Below is a small trained network, with its code and all its weights. Each question gives an input and a target symbol and asks what happens when units are switched off, that is, made to give their printed mean instead of their output.

import numpy as np


def w(rows, s, z=0):
    codes = np.array(rows[::2]) - 128.0
    scale = np.full(codes.shape[1], s)
    scale[-1] = z or s
    return codes * scale


def f(y):
    return np.maximum(y, 0)


def softmax(a):
    e = np.exp(a - a.max(-1, keepdims=True))
    return e / e.sum(-1, keepdims=True)


def log_softmax(a):
    a = a - a.max(-1, keepdims=True)
    return a - np.log(np.exp(a).sum(-1, keepdims=True))


def net(x, mask):
    ids = ['βγεθλμπσψ'.index(c) for c in x.split()]
    T = len(ids)
    res = E[ids] + P[:T]
    q, k, v = (res @ M[0].T for M in (Q, K, V))
    z = softmax(np.where(np.tri(T) > 0, q @ k.T / 3**0.5, -1e9)) @ v
    res = res + np.where(mask[0], z, O[0][:, -1]) @ O[0][:, :-1]
    y = f(res @ A[0][:, :-1].T + A[0][:, -1])
    res = res + np.where(mask[1:13], y, B[0][:, -1]) @ B[0][:, :-1]
    return log_softmax(res[-1] @ U[:, :-1].T + U[:, -1])


Q, K, V, O, A, B = {}, {}, {}, {}, {}, {}
E = w([
[69,132,137],'β',
[222,107,193],'γ',
[155,76,146],'ε',
[185,217,232],'θ',
[233,102,221],'λ',
[99,68,182],'μ',
[170,168,126],'π',
[127,147,111],'σ',
[113,143,4],'ψ',
],0.018)
P = w([
[167,224,85],'0',
[159,211,147],'1',
[155,198,154],'2',
[157,185,171],'3',
[155,166,154],'4',
[126,3,46],'5',
[145,114,133],'6',
[147,108,133],'7',
[135,63,101],'8',
[159,107,154],'9',
[134,63,105],'10',
[160,98,143],'11',
[142,75,114],'12',
[137,71,115],'13',
],0.0075)
Q[0] = w([
[213,141,255],'h0',
[43,152,140],'h0',
[56,164,181],'h0',
],0.0091)
K[0] = w([
[166,52,149],'h0',
[15,254,122],'h0',
[46,58,43],'h0',
],0.0072)
V[0] = w([
[184,211,121],'h0',
[142,235,3],'h0',
[206,226,1],'h0',
],0.0079)
O[0] = w([
[184,202,238,140],'h0',
[111,37,188,1],'h0',
[254,252,141,52],'h0',
],0.0056,0.0076)
A[0] = w([
[89,225,179,252],'n0',
[99,158,60,224],'n1',
[70,133,117,96],'n2',
[95,92,55,71],'n3',
[22,189,147,95],'n4',
[70,98,88,151],'n5',
[156,80,121,93],'n6',
[145,64,109,158],'n7',
[73,81,140,108],'n8',
[28,94,132,239],'n9',
[132,252,196,105],'n10',
[190,177,52,190],'n11',
],0.013,0.0034)
B[0] = w([
[118,90,61,188],'n0',
[135,1,141,158],'n1',
[135,152,150,160],'n2',
[100,123,156,172],'n3',
[248,93,138,161],'n4',
[135,183,102,200],'n5',
[102,128,94,162],'n6',
[148,182,154,194],'n7',
[114,243,156,206],'n8',
[203,134,141,254],'n9',
[120,88,86,210],'n10',
[14,68,234,186],'n11',
],0.0085,0.0082)
U = w([
[200,12,154,188],'β',
[227,51,170,3],'γ',
[146,190,211,168],'ε',
[174,95,87,49],'θ',
[120,78,125,5],'λ',
[255,170,77,233],'μ',
[97,100,132,103],'π',
[139,107,51,172],'σ',
[71,80,171,5],'ψ',
],0.0098,0.0035)

Each question gives the input, a string of symbols that net reads in full, and the target symbol t.
The units are the heads (3 rows each of Q, K, V and O) and the neurons (one row each of A and B). Each row of codes is followed by its name. A weight is (code - 128) times the scale printed after its matrix; where a second scale follows, it is the last column's (O, A, B and U).
mask holds one flag per unit, heads first, then neurons. A switched-off unit (its flag False) gives its mean, the last column of its rows in O or B, instead of its output. The means were averaged over made-up inputs and are rounded, as every weight is.
A unit's drop is (log p(t) with every unit on - log p(t) with that unit switched off) / (log p(t) with every unit on - log p(t) with every unit switched off).
The circuit of an input: a set's keep is (log p(t) with only the set's units on - log p(t) with every unit switched off) / (log p(t) with every unit on - log p(t) with every unit switched off). Starting from the 12 units with the biggest drops (on a tie, the unit counted first), units are removed one at a time, each time the one whose removal leaves the highest keep (on an exact tie, the one counted first), for as long as the keep stays at least 0.8.
circuit, biggest first: the units of the circuit, biggest drop first
most important unit: the unit with the biggest drop
k most important neurons: the k neurons with the biggest drops, biggest first
drop when u is switched off: that unit's drop, to one decimal
input μ μ μ μ μ ε, target μ: circuit, biggest first => n11; n7
input γ π λ, target β: most important unit => n10
input θ ε γ, target β: circuit, biggest first => n8; n5; n7
input λ μ γ, target β: 3 most important neurons => n10; n8; n11
input μ π θ β ε β γ θ π β, target μ: 3 most important neurons => n11; n4; n9
input μ μ μ μ μ ε ε ψ, target ψ: 2 most important neurons => n11; n3
input μ γ μ, target μ: 3 most important neurons => n11; n9; n4
input β γ μ γ μ θ λ λ μ μ μ σ, target β: drop when n8 is switched off => 0.3
input μ θ σ ψ μ ε μ μ β, target μ: drop when n2 is switched off => 0.0
input μ ε μ μ μ, target μ: drop when n9 is switched off => 0.4
input π γ μ γ ψ μ μ μ ψ, target ψ: 2 most important neurons => n11; n9
